Below are the code and all the weights of a small trained network. Each question names an input and a class and asks about switching units off, where a switched-off unit gives its printed mean instead of its output.

import numpy as np


def w(rows, s, z=0):
    codes = np.array(rows[::2]) - 128.0
    scale = np.full(codes.shape[1], s)
    scale[-1] = z or s
    return codes * scale


def f(y):
    return np.maximum(y, 0)


def log_softmax(a):
    a = a - a.max(-1, keepdims=True)
    return a - np.log(np.exp(a).sum(-1, keepdims=True))


def net(x, mask):
    res = np.array(x, float).reshape(1, 6) / 4 @ E
    y = f(res @ A[0][:, :-1].T + A[0][:, -1])
    res = res + np.where(mask, y, B[0][:, -1]) @ B[0][:, :-1]
    return log_softmax(res[-1] @ U[:, :-1].T + U[:, -1])


A, B = {}, {}
E = w([
[40,184,190,83,98,220,210,123],'x0',
[75,64,24,183,84,201,159,77],'x1',
[124,155,121,147,123,133,120,142],'x2',
[109,174,139,124,7,43,91,51],'x3',
[83,123,122,126,145,113,111,126],'x4',
[100,131,119,128,145,108,133,122],'x5',
],0.013)
A[0] = w([
[131,66,53,221,136,104,136,96,158],'neuron 0',
[110,178,137,124,15,45,119,42,175],'neuron 1',
[39,139,137,129,36,174,177,87,127],'neuron 2',
[104,62,100,203,172,183,169,114,191],'neuron 3',
[34,196,192,76,199,151,140,112,192],'neuron 4',
[100,201,247,78,145,126,138,129,193],'neuron 5',
[178,151,126,124,208,130,84,176,254],'neuron 6',
[106,166,100,87,149,206,148,135,164],'neuron 7',
[177,127,99,105,100,51,58,130,208],'neuron 8',
],0.011,0.0074)
B[0] = w([
[166,84,98,207,164,218,96,103,217],'neuron 0',
[153,152,88,122,46,99,47,102,253],'neuron 1',
[104,128,73,67,78,176,160,96,234],'neuron 2',
[105,159,136,127,157,187,133,167,219],'neuron 3',
[154,141,141,115,122,122,167,161,227],'neuron 4',
[200,135,159,91,64,49,140,208,237],'neuron 5',
[86,45,111,134,246,41,168,157,215],'neuron 6',
[113,158,175,87,148,177,211,104,195],'neuron 7',
[118,133,148,209,151,104,67,77,216],'neuron 8',
],0.011,0.02)
U = w([
[103,54,111,174,197,29,141,152,253],'0',
[136,94,79,220,172,227,85,177,191],'1',
[152,160,192,69,139,105,201,185,114],'2',
[55,188,172,84,142,245,191,86,83],'3',
[144,149,163,189,109,8,9,76,221],'4',
[126,127,89,226,69,199,40,10,49],'5',
[178,191,130,99,2,68,100,173,14],'6',
[55,154,64,61,13,183,133,30,63],'7',
],0.0081,0.0028)

Each question gives the input, the list of numbers given to net, and the class t.
The units are the neurons (one row each of A and B). Each row of codes is followed by its name. A weight is (code - 128) times the scale printed after its matrix; where a second scale follows, it is the last column's (A, B and U).
mask holds one flag per neuron, in row order. A switched-off neuron (its flag False) gives its mean, the last column of its row in B, instead of its output. The means were averaged over made-up inputs and are rounded, as every weight is.
A unit's drop is (log p(t) with every unit on - log p(t) with that unit switched off) / (log p(t) with every unit on - log p(t) with every unit switched off).
The circuit of an input: a set's keep is (log p(t) with only the set's units on - log p(t) with every unit switched off) / (log p(t) with every unit on - log p(t) with every unit switched off). Starting from all 9 units, units are removed one at a time, each time the one whose removal leaves the highest keep (on an exact tie, the one counted first), for as long as the keep stays at least 0.8.
units of the circuit, in order: the units of the circuit, biggest drop first
most important unit: the unit with the biggest drop
top k neurons: the k neurons with the biggest drops, biggest first
drop when u is switched off: that unit's drop, to one decimal
input [8,-4,-8,3,-5,3], class 6: most important unit	neuron 5
input [0,-3,-5,-8,0,6], class 0: top 2 neurons	neuron 6; neuron 2
input [8,0,1,4,-3,0], class 6: top 2 neurons	neuron 5; neuron 4
input [-6,2,4,7,-1,7], class 5: top 2 neurons	neuron 0; neuron 5
input [0,-5,-8,1,-5,5], class 4: top 2 neurons	neuron 2; neuron 7
input [0,-8,-6,-7,4,-6], class 0: top 3 neurons	neuron 6; neuron 2; neuron 3
input [-8,2,6,3,-5,-7], class 5: top 2 neurons	neuron 0; neuron 5
input [-1,0,-4,-4,-3,4], class 0: top 4 neurons	neuron 6; neuron 0; neuron 2; neuron 1
input [1,1,-5,-3,0,-6], class 3: top 2 neurons	neuron 5; neuron 0
input [-1,0,2,7,-1,-8], class 4: top 4 neurons	neuron 0; neuron 8; neuron 3; neuron 7
input [2,7,-7,0,4,1], class 3: top 2 neurons	neuron 1; neuron 3
input [-6,-2,0,-2,-1,-3], class 0: top 2 neurons	neuron 6; neuron 1
input [-3,-1,3,7,-1,-8], class 4: top 2 neurons	neuron 2; neuron 0
input [-2,-7,6,-5,1,8], class 0: units of the circuit, in order	neuron 6
input [0,-2,-4,0,8,-8], class 0: top 3 neurons	neuron 1; neuron 7; neuron 2
input [-6,3,3,2,-5,6], class 5: drop when neuron 0 is switched off	0.3
input [-4,0,7,-7,1,7], class 0: drop when neuron 0 is switched off	-0.1
input [-8,-3,2,-7,-7,-6], class 0: drop when neuron 6 is switched off	1.7
input [1,6,-8,-7,-3,8], class 3: drop when neuron 8 is switched off	0.2
input [-2,2,1,8,6,-1], class 5: units of the circuit, in order	neuron 5
